Here is a tiny trained network, its code and every weight. The questions are about switching its units off for an input and a class, where a switched-off unit gives its printed mean instead of its output.

import numpy as np


def w(rows, s, z=0):
    codes = np.array(rows[::2]) - 128.0
    scale = np.full(codes.shape[1], s)
    scale[-1] = z or s
    return codes * scale


def norm(h):
    return h / np.sqrt((h * h).mean(-1, keepdims=True) + 1e-5)


def f(y):
    return np.maximum(y, 0)


def log_softmax(a):
    a = a - a.max(-1, keepdims=True)
    return a - np.log(np.exp(a).sum(-1, keepdims=True))


def net(x, mask):
    res = np.array(x, float).reshape(1, 3) / 4 @ E
    u = 0
    for l in range(3):
        y = f(norm(res) @ A[l][:, :-1].T + A[l][:, -1])
        res = res + np.where(mask[u : u + 8], y, B[l][:, -1]) @ B[l][:, :-1]
        u += 8
    return log_softmax(norm(res)[-1] @ U[:, :-1].T + U[:, -1])


A, B = {}, {}
E = w([
[72,171,107,241,130,204],'x0',
[10,25,25,68,139,255],'x1',
[20,79,94,222,125,41],'x2',
],0.0022)
A[0] = w([
[118,110,117,96,118,113,90],'L0N0',
[119,197,163,204,138,129,108],'L0N1',
[184,150,171,90,103,66,199],'L0N2',
[253,250,205,147,118,128,121],'L0N3',
[101,135,132,156,127,76,68],'L0N4',
[140,157,159,121,153,131,42],'L0N5',
[197,191,196,132,107,83,249],'L0N6',
[202,159,134,64,129,183,165],'L0N7',
],0.0069,0.0021)
B[0] = w([
[170,114,149,116,104,99,143],'L0N0',
[149,175,108,155,16,109,186],'L0N1',
[211,192,119,108,200,163,208],'L0N2',
[117,174,100,3,251,210,255],'L0N3',
[200,124,92,150,137,59,162],'L0N4',
[127,133,128,129,119,98,141],'L0N5',
[78,218,115,41,188,240,238],'L0N6',
[124,248,173,117,129,154,200],'L0N7',
],0.0049,0.0068)
A[1] = w([
[142,164,215,109,111,133,118],'L1N0',
[104,87,144,18,80,111,4],'L1N1',
[180,138,97,185,19,104,201],'L1N2',
[150,158,106,153,208,222,228],'L1N3',
[144,225,127,212,40,128,148],'L1N4',
[171,215,166,98,200,108,130],'L1N5',
[97,60,105,43,121,59,82],'L1N6',
[98,133,84,253,44,131,169],'L1N7',
],0.0046,0.0016)
B[1] = w([
[121,42,88,135,155,158,160],'L1N0',
[182,110,67,181,94,218,146],'L1N1',
[52,133,110,156,83,75,157],'L1N2',
[94,177,127,72,113,98,254],'L1N3',
[56,142,131,126,3,100,171],'L1N4',
[76,126,98,74,167,141,241],'L1N5',
[245,78,111,158,165,197,157],'L1N6',
[158,237,193,112,89,74,191],'L1N7',
],0.0041,0.0052)
A[2] = w([
[229,206,153,86,120,188,117],'L2N0',
[55,122,122,115,135,177,117],'L2N1',
[82,189,137,96,125,206,76],'L2N2',
[93,158,88,140,123,195,97],'L2N3',
[112,114,109,153,158,82,33],'L2N4',
[114,94,89,203,141,22,25],'L2N5',
[98,100,134,217,105,143,88],'L2N6',
[188,211,122,2,188,90,255],'L2N7',
],0.005,0.0021)
B[2] = w([
[75,163,109,108,155,130,198],'L2N0',
[178,165,185,83,167,114,162],'L2N1',
[112,147,110,86,155,132,196],'L2N2',
[159,144,144,87,155,135,167],'L2N3',
[158,130,195,128,143,120,131],'L2N4',
[155,117,149,128,198,80,143],'L2N5',
[158,162,122,94,147,93,141],'L2N6',
[2,130,121,31,193,136,254],'L2N7',
],0.0052,0.0084)
U = w([
[136,79,203,163,93,165,21],'0',
[150,92,172,185,97,160,3],'1',
[171,82,135,171,208,28,115],'2',
[82,213,141,193,31,50,146],'3',
[197,4,72,144,148,221,131],'4',
[72,211,109,18,199,181,198],'5',
[146,100,156,174,96,151,39],'6',
],0.011,0.006)

Each question gives the input, the list of numbers given to net, and the class t.
The units are the neurons (one row each of A and B). Each row of codes is followed by its name. A weight is (code - 128) times the scale printed after its matrix; where a second scale follows, it is the last column's (A, B and U).
mask holds one flag per neuron, layer by layer. A switched-off neuron (its flag False) gives its mean, the last column of its row in B, instead of its output. The means were averaged over made-up inputs and are rounded, as every weight is.
A unit's drop is (log p(t) with every unit on - log p(t) with that unit switched off) / (log p(t) with every unit on - log p(t) with every unit switched off).
unit that matters most: the unit with the biggest drop
k most important neurons: the k neurons with the biggest drops, biggest first
k most important neurons of layer l: the k neurons of layer l with the biggest drops, biggest first
drop when u is switched off: that unit's drop, to one decimal
input [-7,3,8], class 4: 2 most important neurons -> [L1N6 L0N1]
input [-3,3,1], class 4: unit that matters most -> L0N6
input [3,-4,5], class 3: 2 most important neurons of layer 1 -> [L1N4 L1N2]
input [-2,6,5], class 4: 3 most important neurons of layer 0 -> [L0N6 L0N3 L0N7]
input [4,1,-2], class 3: 3 most important neurons -> [L0N3 L0N6 L0N2]
input [-2,5,2], class 4: 4 most important neurons of layer 0 -> [L0N6 L0N3 L0N2 L0N7]
input [-1,4,7], class 2: 3 most important neurons of layer 0 -> [L0N6 L0N3 L0N1]
input [-1,3,4], class 2: 2 most important neurons of layer 1 -> [L1N5 L1N7]
input [2,4,7], class 2: 2 most important neurons of layer 2 -> [L2N7 L2N5]
input [-8,7,4], class 4: drop when L0N1 is switched off -> 0.0
input [-5,8,8], class 4: drop when L0N6 is switched off -> 0.2
input [-5,8,3], class 4: drop when L2N7 is switched off -> 0.1
